Each item is an arrangement of 4 marks. Each symbol rearranges the positions; applied to [α β γ δ] they give: % [δ α β γ]; ! [α δ γ β].

In the rows, 47 means zero.

The symbols that take the first to the second take the third to the fourth. What is the fourth?
Each answer is a row, close to the row of the item it stands for.
81,78,57,36,49,51,22,76,8,37,51,21,52,62,29,37,51,22,43,36,44
: 79,78,60,41,50,46,25,79,2,38,50,23,55,61,27,33,54,25,44,40,48
:: 79,85,63,34,54,65,35,65,3,40,44,23,60,46,42,38,57,24,47,57,56
: 79,82,66,28,56,64,36,68,8,35,44,18,57,47,40,44,54,22,49,56,53

12,16,34,69,46,27,60,26,83,61,43,76,38,41,59,52,37,76,48,47,49
: 79,87,69,29,56,58,34,66,4,41,45,22,61,50,39,37,54,23,49,57,56
:: 12,13,33,69,45,29,61,25,82,61,44,75,37,43,58,51,38,76,49,46,51
: 78,84,64,32,58,62,35,66,3,36,41,22,57,47,42,39,57,25,50,53,58

77,83,65,30,55,63,36,69,2,39,44,21,59,49,42,38,59,22,49,55,59
: 16,13,30,54,38,46,66,23,94,53,47,71,39,40,60,64,41,68,48,47,40
:: 10,18,37,67,49,34,63,18,84,64,45,75,40,39,60,53,40,73,48,51,53
: 80,87,63,28,50,61,35,67,5,32,46,19,55,46,42,43,57,19,48,55,52

14,18,36,66,48,33,67,18,85,61,46,75,37,37,65,53,37,77,48,53,58
: 79,81,61,26,51,62,34,66,7,36,43,20,57,50,38,38,56,21,46,55,55
:: 77,79,60,41,56,51,24,76,2,37,48,22,51,61,33,35,52,26,41,39,45
: 18,14,36,69,48,33,64,23,83,62,43,74,40,41,61,54,39,75,52,49,54

80,81,64,32,55,61,35,68,4,35,43,22,57,47,40,38,56,26,50,56,58
: 81,84,63,31,50,63,38,65,6,36,46,22,62,50,40,40,57,22,50,56,53
:: 19,14,35,52,37,46,69,22,98,54,49,72,37,40,61,61,40,63,50,48,39
: 13,16,35,64,49,35,63,25,82,62,45,76,38,38,58,54,40,74,51,48,51

80,75,58,36,49,48,28,76,5,33,52,19,54,63,29,40,53,23,46,39,40
: 78,77,57,40,51,46,22,78,2,38,50,19,55,60,30,33,53,28,46,39,44
:: 15,13,31,52,36,44,68,23,96,52,49,71,36,39,58,61,42,64,45,48,40
: 15,18,34,65,47,33,65,21,85,66,44,76,42,38,60,51,42,75,54,51,54

80,85,66,31,56,62,39,68,4,37,44,23,60,47,38,39,55,25,48,53,54
: 81,83,63,28,53,68,37,63,7,37,45,18,58,46,39,38,56,22,50,54,55
:: 13,13,32,56,34,45,67,23,97,52,52,70,33,43,55,60,40,62,49,45,38
: 12,16,33,69,46,29,59,22,82,64,45,74,37,41,55,52,41,80,46,50,50

13,13,35,69,49,34,63,22,84,65,43,77,41,39,61,51,41,77,48,51,54
: 15,12,35,54,41,48,68,22,96,55,50,69,40,41,61,61,42,65,47,49,39
:: 16,12,33,54,36,43,64,25,97,52,53,72,35,44,58,61,41,66,45,41,32
: 15,16,33,68,49,29,60,28,83,62,43,78,36,40,59,51,41,73,48,48,51

81,79,56,44,53,49,26,76,4,37,50,21,55,59,29,36,52,27,44,39,45
: 80,79,55,39,49,50,24,77,5,34,48,19,55,59,29,34,53,23,42,37,41
:: 82,86,62,26,52,65,41,66,4,30,46,17,59,47,38,41,55,22,50,55,56
: 78,84,66,29,52,63,37,67,1,39,43,18,56,45,42,38,55,25,48,54,57

78,85,65,30,53,65,35,64,8,34,43,21,61,46,40,42,56,21,47,54,51
: 17,12,29,54,35,45,65,23,97,50,54,71,36,43,59,64,42,66,43,44,34
:: 10,17,32,67,47,31,61,25,82,60,46,76,37,40,59,51,38,78,48,49,49
: 78,83,65,35,52,62,37,68,2,38,42,22,59,48,40,38,56,24,48,56,56

15,13,32,52,36,46,66,20,96,56,46,69,38,39,57,59,43,63,46,50,37
: 81,77,60,38,49,52,24,78,9,33,49,20,53,61,29,37,50,22,41,38,42
:: 15,16,36,66,51,33,65,23,81,62,44,77,41,39,61,54,38,78,51,51,54
: 80,84,64,26,49,65,37,66,6,35,45,19,58,48,44,42,55,21,47,52,51

80,76,59,32,52,51,25,75,9,39,48,20,54,61,30,37,53,23,42,38,42
: 13,14,32,66,47,28,61,28,85,63,45,77,37,43,59,49,41,79,47,46,52
:: 15,16,31,69,50,31,61,25,82,64,45,81,38,43,59,52,38,77,50,49,49
: 79,87,63,33,53,61,34,66,2,39,46,19,63,49,42,34,57,25,49,54,57

16,12,31,53,39,40,64,22,94,53,49,73,35,43,55,59,40,69,44,43,38
: 80,78,58,40,52,49,26,80,5,37,48,23,56,61,31,31,50,26,44,39,44
:: 18,18,36,50,37,48,69,19,95,52,48,71,39,40,62,62,38,63,48,47,39
: 77,75,58,36,50,51,23,76,9,35,51,22,53,58,28,37,54,23,43,36,39

84,75,57,34,50,53,26,78,8,35,48,20,53,61,28,36,52,25,42,39,42
: 78,77,58,40,52,48,23,79,5,38,45,22,54,57,30,38,55,26,45,39,44
:: 83,75,57,37,50,50,24,77,4,39,49,20,55,61,29,35,55,26,43,38,43
: 80,75,59,38,50,50,26,77,9,33,49,18,53,59,28,34,52,22,45,39,41

78,77,60,40,55,50,23,73,6,37,49,21,54,58,30,35,52,24,42,40,44
: 82,76,59,36,51,49,25,78,4,35,50,19,51,61,29,39,52,23,44,36,40
:: 16,13,33,53,39,43,65,20,97,51,50,73,36,39,56,62,42,62,52,49,37
: 15,19,34,66,50,33,62,23,82,62,45,79,41,40,61,52,39,78,49,51,56

80,83,63,32,55,61,36,64,3,39,46,23,60,45,40,37,53,24,47,56,58
: 81,84,63,28,54,66,41,66,5,35,48,20,61,49,42,42,55,22,52,56,53
:: 18,13,31,53,36,45,65,18,95,53,51,71,37,39,57,59,40,64,48,48,42
: 14,18,34,69,46,35,65,23,79,64,45,77,38,41,60,54,40,77,47,51,54

15,13,31,55,38,44,64,24,96,53,50,74,37,44,53,63,39,63,48,42,39
: 13,18,32,68,47,27,58,25,81,64,44,77,38,41,58,51,40,75,47,46,52
:: 17,14,34,56,37,42,66,25,97,54,52,72,39,43,55,62,39,66,48,43,36
: 15,14,35,68,47,30,60,22,80,64,44,78,37,40,58,55,39,77,50,47,53

15,15,33,65,48,30,60,28,84,63,43,73,38,43,58,51,36,75,48,48,53
: 17,11,31,52,37,45,64,23,99,52,53,69,35,42,54,62,44,66,46,43,33
:: 13,13,34,68,47,31,63,26,83,65,45,75,38,45,59,54,38,77,47,43,51
: 17,15,31,52,36,44,64,20,94,52,52,73,37,44,54,61,39,65,49,43,38

17,13,31,54,36,45,62,24,94,52,52,70,35,41,54,63,38,67,47,44,35
: 13,15,33,67,48,31,61,26,82,63,46,77,37,41,61,51,41,77,48,48,50
:: 80,73,56,38,51,47,24,77,9,34,51,19,51,61,28,36,54,22,42,40,42
: 81,75,58,44,53,51,24,75,5,38,44,22,53,56,31,36,53,24,44,40,47

15,18,36,67,51,34,68,20,84,61,44,76,39,39,59,54,41,76,47,50,56
: 14,15,36,53,36,48,69,20,93,51,50,70,38,38,58,60,42,68,48,46,39
:: 15,17,35,67,48,32,64,20,82,63,42,72,39,37,62,52,39,75,50,54,53
: 18,13,33,54,37,51,72,21,94,53,48,72,38,39,58,64,42,64,52,50,37

77,83,65,32,54,61,37,66,3,38,43,23,59,48,39,37,56,22,49,55,61
: 15,13,34,50,38,47,67,23,95,50,52,69,37,39,58,62,40,63,47,47,39
:: 81,76,54,33,50,53,26,78,7,31,48,23,52,63,28,42,54,22,43,40,40
: 14,14,36,70,49,27,63,24,81,62,45,78,38,43,62,53,42,76,48,49,47

78,84,65,31,55,60,35,69,3,39,42,22,58,47,40,39,58,25,47,53,59
: 17,13,32,53,38,46,67,18,98,51,51,71,39,41,56,62,40,65,49,49,40
:: 80,75,56,36,49,49,25,78,9,34,52,20,56,58,30,35,57,24,44,39,41
: 14,13,33,69,49,31,62,24,82,62,48,78,39,38,59,48,43,76,49,46,53

80,76,58,37,53,53,24,74,5,36,50,21,54,63,29,36,52,21,46,39,40
: 80,76,62,41,52,49,22,78,6,37,48,21,56,59,30,34,54,27,47,39,45
:: 82,85,63,29,50,63,36,68,7,34,47,21,57,46,41,39,57,24,48,55,53
: 78,82,64,34,54,64,36,65,3,36,47,22,58,47,41,38,56,26,45,56,56

17,13,34,55,34,46,68,21,97,50,48,72,38,40,61,61,41,64,50,47,42
: 79,74,56,37,50,53,23,78,10,35,51,19,53,60,31,37,55,20,41,37,42
:: 15,14,32,69,48,24,61,24,84,63,44,77,39,41,57,53,41,76,47,48,49
: 79,84,65,30,58,62,37,64,8,39,43,20,59,47,40,39,56,24,48,58,59

14,15,32,70,48,32,63,24,82,64,45,77,35,38,60,51,36,79,53,48,51
: 77,85,63,33,52,64,35,65,4,39,45,23,59,46,41,39,59,23,47,56,59
:: 79,83,62,31,58,61,36,67,5,37,46,18,59,46,42,37,55,25,46,53,59
: 16,12,32,51,37,47,65,22,95,53,51,70,39,40,60,61,37,66,49,48,37

14,14,35,63,47,34,64,23,82,62,43,76,41,37,64,56,37,77,50,51,52
: 18,13,30,53,36,45,70,25,96,51,52,72,39,42,57,61,41,67,46,47,38
:: 80,83,66,31,55,60,37,68,5,38,43,19,58,48,42,35,58,23,50,55,58
: 78,81,64,28,55,66,38,64,7,34,45,20,56,49,43,39,59,23,49,53,53

15,14,32,53,38,45,66,22,97,53,50,74,37,38,62,61,42,64,48,48,37
: 81,77,57,36,50,53,21,78,5,33,48,20,54,58,30,39,54,22,43,39,40
:: 15,13,34,68,46,29,60,23,81,61,49,76,39,41,59,52,38,75,49,47,53
: 80,85,67,31,55,65,36,66,4,37,45,22,60,47,41,38,58,26,46,56,55

15,13,30,54,38,45,63,25,94,51,51,72,36,42,57,59,41,66,45,45,34
: 79,78,56,36,53,45,25,74,3,38,48,21,57,60,30,35,53,26,45,38,45
:: 80,85,64,31,55,61,35,66,2,36,44,21,60,47,43,35,57,25,50,57,56
: 17,17,32,54,35,48,68,22,94,55,49,74,37,42,60,60,40,67,51,48,36

79,84,63,29,55,63,36,64,2,39,43,20,57,48,43,35,57,21,49,56,56
: 77,83,63,29,50,67,36,65,7,33,47,22,61,46,41,43,57,22,49,55,54
:: 77,77,61,39,53,49,25,79,4,39,50,20,57,61,31,35,53,24,45,40,46
: 81,77,58,35,52,53,23,77,5,36,51,19,55,61,28,37,55,21,41,42,42

78,76,59,41,52,47,23,75,4,39,49,23,53,59,30,34,52,27,44,38,45
: 78,77,58,35,50,52,23,78,7,37,50,21,54,61,31,38,52,23,46,38,40
:: 12,15,34,67,47,31,61,25,77,65,44,80,34,37,58,54,44,78,47,46,48
: 19,13,28,56,36,42,65,22,95,53,50,74,39,41,55,62,39,65,45,45,33

79,77,60,41,53,47,26,76,4,38,46,22,54,58,31,36,55,26,44,39,45
: 12,18,32,65,48,34,64,22,81,63,44,78,40,37,59,55,41,77,50,53,54
:: 15,15,34,51,36,47,66,21,96,51,50,69,35,41,55,62,39,66,48,46,36
: 78,76,58,36,48,50,24,75,6,35,50,19,56,60,29,35,54,23,46,39,42

13,18,38,66,49,34,64,24,82,66,43,79,39,42,61,54,39,75,47,51,53
: 16,15,30,51,40,47,70,21,98,54,49,71,38,40,60,61,37,66,51,47,38
:: 14,16,33,69,46,29,60,26,83,63,45,75,34,42,59,55,40,76,50,47,51
: 17,12,31,53,38,42,62,24,93,54,54,72,35,44,58,63,40,67,45,43,37

16,16,33,49,36,49,65,21,95,56,51,69,38,40,58,64,40,65,52,49,38
: 78,75,60,36,52,53,23,77,7,38,52,20,53,56,32,35,55,20,45,39,40
:: 15,16,31,52,37,46,67,22,94,53,51,72,38,42,58,63,39,65,48,48,41
: 79,75,58,35,51,53,29,78,7,36,51,18,54,59,30,38,55,21,44,35,40

12,16,35,65,47,32,65,20,83,63,45,78,38,37,63,53,38,76,50,53,53
: 79,82,66,28,47,64,35,67,9,37,45,20,58,47,40,40,57,23,51,51,53
:: 78,75,58,42,55,47,25,77,5,36,51,23,56,60,29,35,52,26,47,38,47
: 14,18,37,70,48,35,64,23,85,64,48,72,42,38,65,52,39,77,48,51,55

81,72,58,42,52,48,23,75,1,35,48,20,54,58,30,33,54,27,44,41,45
: 80,78,61,38,51,53,25,77,9,32,50,20,54,61,29,39,53,25,47,38,42
:: 16,13,33,52,38,43,70,20,97,51,51,70,35,39,59,60,40,63,50,48,38
: 13,17,34,70,46,34,63,19,86,61,42,77,37,38,61,53,39,76,48,54,55

79,76,56,36,50,52,28,80,10,35,47,20,56,59,29,36,55,22,40,38,41
: 81,75,57,38,54,51,25,78,4,39,47,21,56,60,30,34,55,27,43,38,44
:: 80,82,65,28,52,63,34,66,6,37,44,19,60,47,41,38,55,25,48,53,55
: 80,84,63,33,54,59,35,65,3,39,43,21,59,49,39,37,56,25,49,55,55

14,17,35,69,51,35,68,23,80,61,44,75,39,38,60,55,39,73,49,51,54
: 14,18,35,52,37,48,68,20,94,52,50,73,41,40,59,62,40,66,50,49,38
:: 81,84,65,28,52,64,38,64,5,33,44,19,58,47,42,40,56,21,49,53,51
: 82,86,64,32,54,60,37,68,1,41,42,22,58,47,42,40,55,24,52,52,56

18,10,33,54,37,45,63,25,96,53,52,74,35,42,53,61,38,67,44,45,33
: 13,13,34,67,51,29,63,25,84,63,47,81,39,42,56,53,41,79,47,50,50
:: 17,11,31,56,34,43,66,24,95,50,52,71,36,43,56,62,41,66,47,43,36
: 13,16,37,65,45,26,59,25,84,65,47,76,38,39,57,48,38,80,46,49,52

79,84,64,31,55,63,38,62,3,38,45,19,58,45,43,40,58,22,51,55,59
: 79,82,65,27,51,63,37,69,8,36,42,18,60,49,41,38,56,19,49,55,56
:: 13,14,36,70,48,30,59,28,81,61,47,76,38,43,58,53,43,77,46,47,52
: 19,12,30,54,37,42,63,24,97,52,49,75,36,42,56,59,42,68,45,47,34

14,14,30,54,37,42,63,25,95,55,51,72,36,43,56,60,40,68,47,41,37
: 13,16,36,70,47,29,62,21,82,61,44,76,38,41,57,54,40,77,49,49,53
:: 14,12,33,50,39,44,67,21,96,54,48,71,38,40,61,61,37,65,47,47,39
: 13,18,33,65,50,34,64,27,83,64,42,76,41,38,63,54,41,75,48,52,53

18,17,34,51,37,46,69,22,95,51,49,70,39,37,59,61,40,63,47,44,38
: 81,76,58,32,51,49,24,77,8,38,51,21,54,59,29,37,53,26,45,39,43
:: 81,83,63,32,55,60,37,66,3,39,42,19,60,46,42,37,56,24,50,56,57
: 20,12,32,52,34,48,66,20,97,54,49,75,38,39,58,61,40,66,50,52,38

78,77,57,40,52,49,24,75,4,38,50,22,56,57,30,32,52,27,42,40,45
: 79,74,63,33,50,51,24,79,8,33,49,20,52,59,30,38,53,21,42,35,44
:: 84,76,60,41,51,47,23,78,3,38,47,22,52,57,31,33,51,24,45,40,45
: 81,74,56,35,48,48,28,77,5,37,50,20,54,59,30,39,53,23,43,37,42

15,12,32,50,35,45,64,24,96,53,52,74,35,43,55,57,40,68,45,38,34
: 78,76,57,42,57,46,23,78,4,37,47,23,54,59,32,38,50,25,46,40,44
:: 13,17,34,66,46,30,66,21,82,62,43,77,38,38,60,55,39,76,49,51,54
: 81,85,66,29,52,63,38,63,5,36,46,16,59,46,42,41,59,21,49,55,55

83,76,58,43,55,48,22,77,3,40,49,21,54,60,31,34,55,25,45,41,46
: 12,16,32,67,47,34,65,24,83,63,42,78,41,38,63,52,38,77,51,52,54
:: 78,75,57,35,50,48,22,75,9,33,51,21,55,62,29,35,53,21,43,40,43
: 15,14,35,69,43,30,60,24,84,62,47,76,39,41,60,50,38,75,48,47,50

13,16,36,68,47,32,63,24,81,64,45,79,37,45,56,51,40,80,47,52,47
: 79,86,65,32,52,61,36,69,5,40,41,22,59,46,41,38,57,23,48,55,58
:: 17,14,33,55,35,44,70,20,96,52,51,68,40,40,56,63,43,65,48,44,37
: 80,76,57,37,49,49,22,74,7,36,50,20,54,59,28,35,56,23,45,39,38

79,84,65,34,56,61,32,68,4,38,45,25,60,47,41,41,56,24,45,57,60
: 82,83,62,26,52,66,39,64,4,36,45,21,60,48,40,41,58,22,50,54,52
:: 78,86,63,31,54,61,37,66,4,39,46,18,58,44,44,40,52,26,50,52,58
: 82,85,65,25,50,62,37,64,4,38,43,18,57,48,42,42,57,19,48,54,52

